Each row is followed by roughly how far along a hidden order it lies, from 0 to 30. A new part has a new order.
In the rows, 100 means zero.
[ 79 108 182 177  69 129 169  85  89 146 137  81  81  61  58  93  61  93
 129 152 120  90 109  43 110] | 0
[105  89  99  71 113  78  57  92  89  98 110 130 102  86  92  95  99 102
  58  35  95  81 100 141  55] | 30
[108  90  51  90 121  85  43  94  94  68  97 135 100 148 126  95 114  97
 109 117  87  91  91 124  82] | 18
[ 99  76  92 139  97 113 109  88 102  56  76 121  86  88  72  97  92 103
 107  87  89  90 108 116  58] | 12
[ 95 113 130 135  81 131 113 135 106 137 107  99  94  90 121  97 110  80
  84  64  99  77  99  85  91] | 10
[ 93 107  92 145  73  80 130  82 117 133 104  71  90  75 105  86 111 119
 117 123 107 124 113 132 101] | 3
[100 129 128 103  78 118  89 106  96  99 112 106  93 107  82 121 121  91
 148 157 102 106 101  63 136] | 6
[112 119 101  62 107  83  44 139  87 114  65 102  93 106  97 129 106 101
 119 200  98 130  93  58 138] | 19
[120 134  83  93 116  69 113 106  93  99 113 139  78 162 105  91  86 119
  81 155  90 117  77 106  92] | 11
[ 90  85 118  79 113 122 135 141 115  76  98 103 124 105 103 108  85  89
  78  92  78 136 107  92  62] | 29
[101 107  83 151  63 132 116 142  90 102  96  93  95 106  81  94 100 112
 113 111  78 103 105 113  61] | 8
[108 108  74  92 103  93  66  72  96  95  35  99  98 140 143 115 117 110
  72 167  84  84  97 118 116] | 15
[ 92  94 128 104  79 119 102  98  99  74 130 136 105  61  44  92  83  77
 116  85  99 122 115  97  72] | 13
[ 97 105 108  66 111 112  67 145 113  97  51  29 115 107 131 127 117 114
  76 120 105 126  94  61 126] | 21
[100 128  54 114 110 115 131 122 111 115  70  70  90 123 138 109 125 104
  71  91 102 107 105  67 129] | 14
[116 113 148 115  87 131 136  94 102 104 118 128  91  82  59  98  82 102
 101  75  98  83 104  97  64] | 15
[104  83  72  56 108  86  27  72  93 105 134  94 105 133 101 104  94 104
  88 118 126  86  86 108  64] | 29
[ 95 109 151 118  85 102 120  51  92 118 150 105  72  77  47 110  89  62
 108 174 125 130 103  73 104] | 8
[112 112  42 128  79  84  56 124 115  69  88  59 107 135 152  99 133 113
 120 126  96  90  84 110 133] | 6
[ 91  99 121  92 128 123  98 144 113 121  93  62  99 135 142 110 109 107
  72   0 123  90  97  80 136] | 22
[ 92  94  86 149 116 108 120 111 111  66 110  89  83 136 125 108 107  84
 133 130  90 123 100 103 139] | 2
[110 114  76  68 124  88  94  82 102 165  97 125  99  94  95  90  82  82
  59  89 107  49 109 127 105] | 23
[104  87  74 175  82  79 141  81  98  75 111 122  85 116  82  87  98 111
 116 101  97  76 101 128  91] | 3
[ 96  85  68 118 101  95 142  94 107  86  80 106  91  85 110 102 103  99
 105 120 100 114  92 106  88] | 11
[ 92 112 139  71 106 106 104 125 117 109  88  81  83 120 108  98 113 100
  87 106 103 129 102  82 141] | 17
[ 88 114 105  69 129  97  69 101 109 144 115 112  85 131 122  91  90  91
  78  25 114 110  97 110 127] | 24
[ 92  98 130  50  90  70 111  70  78 143 147 114  76  96  34  96  68  77
  92 106 111  78 103  96  49] | 15
[ 91  55 120 129 103 115 103 129 112  73 118  87 133 130  96 108  93 126
 131 122 100 115 105 117  74] | 13

[ 95 104  92  97  96 118  94  98 102  47  93  94 103 100 111 105  94 102
  94  93 103 121  94 102 106 107  88  99  98  93  95 104  94 107  96  99
 101 104 102  89  90 107 102 109 101 105  92 111 102 104  92  87  79  58
  97 113 107] | 17
[101  89  94  83 101  89  78 113 111 101  92  97 107  99 105 108 103  98
 101 113  86 116  86 103 102 110 100  96 105 112 106 114  80 120  88 106
  98  93 100  81  83  75 101  82 109  84  93 118  98  96  81 111  98 159
  90  97 100] | 15
[ 96  99  97  95  95 113  92 103 105  42  93  95 103  96 111 106 102 101
  93  93 101 127  56 109 104 109  88  99  94 104  93 107  91 106  94 104
  99 103 102  87  86 102 104  97 104  98 106 116 100 103  90  88  86  83
  96 110 107] | 14
[100 104  86  94 109  98  97 104  99 113  97  93 108 107 100 112  83  95
 118 138  95 101 164  87 112 106 104  94  86  94 108 108  80 120 102  92
 103  88 106 111 137  90  82 113  97  93  55 138 107  97  96 134  76  98
 104 108  90] | 29
[ 94  95  98  89  98 108  86 107 108  61  93  97 103  99 112 105 113  98
  89  94  96 128  62 113 101 109  91  99 108 112  94 110  95 110  87 108
  97 103  99  75  70  93 108  85 106  97 108 110  98 102  90  86  94 125
  91 108 108] | 10
[ 91  96 102  89  95 115  86 103 106  49  94  97 101  92 114 104 113 101
  87  90 100 131  62 114 100 108  84 101 108 112  89 108  97  98  91 106
  97 107 100  82  73  96 105  92 105 100 110 107  99 105  89  82  99 100
  91 108 110] | 9
[103  96  86  88 111  85  83 114 108 142  94  92 109 108 103 112  81  97
 117 144  83  96 126  91 109 108 112  91  95 102 113 115  73 129  95 101
 102  81 103  91 124  77  90  93 103  84  68 129 102  93  87 141  88 144
  97  98  92] | 24
[ 97 106  87 104 109 110 104  93  98  58  97  92 107 108 101 109  75  96
 114 131 104 109 150  87 113 105  99  96  85  86  99 100  92 114 104  88
 105  91 104 128 132 106  85 125  94 103  49 132 107 101 105 140  69  52
 109 114  94] | 30
[ 86  90 108  81  96 108  81 104 109  50  95 100 101 101 116 104 125  95
  75  95  94 116  29 128  97 110  85  99 116 119  86 113 100 105  82 112
  92 106  93  69  51  86 118  81 109  96 128  95  93 105  91  84 112 154
  89 106 110] | 0
[100 101  85  97 111  89  93 106  99 126  98  93 109 104  98 112  77  95
 124 141  92 104 158  87 111 105 108  94  93  96 110 109  74 124 101  90
 102  84 106 113 148  81  84 110  99  89  56 140 108  95  94 135  82  97
 105 105  88] | 30
[ 88 105  98 104  93 127 100  97 106  18  94  96 101 103 115 105 107  99
  82  81 106 129  59 112 102 107  82 100 101  99  82 101 104 100  92 104
 100 109  99  87  75 115 104 103 103 112 110 103  98 107  97  73  89  49
  96 117 112] | 12
[ 99 105  86  98 106 102  96 101  99 104  96  91 107 103 100 109  79  97
 118 124  97 107 144  87 113 105 102  94  88  90 105 105  81 116 105  90
 103  91 107 112 137  94  87 120  98  96  50 129 107  99  97 133  74  73
 105 108  92] | 28
[ 93  93 103  86  95 109  86 106 108  43  94  99 100  97 114 105 119  99
  81  90  98 129  52 119  99 107  88 100 113 114  88 110  98 104  87 110
  95 108  98  76  60  93 113  85 108  98 119 103  97 104  89  80 107 130
  92 110 110] | 5
[ 94  89 114  85  89 113  72 104 102  16  94 102  97  80 114 107 127 104
  79  64 101 138  44 131 100 107  80 106 116 117  88 113  95  89  89 107
  93 113  98  78  54  88 121  96 109  92 138  94  97 105  89  77 105 121
  88 102 111] | 0
[ 91  90 107  84  96 106  80 107 109  57  94 100 100  94 113 106 122  98
  82  88  98 127  40 120  97 110  85 101 113 119  90 115  94 103  88 112
  94 105  96  73  65  85 116  80 110  94 121 100  96 103  90  81 109 155
  85 102 108] | 4
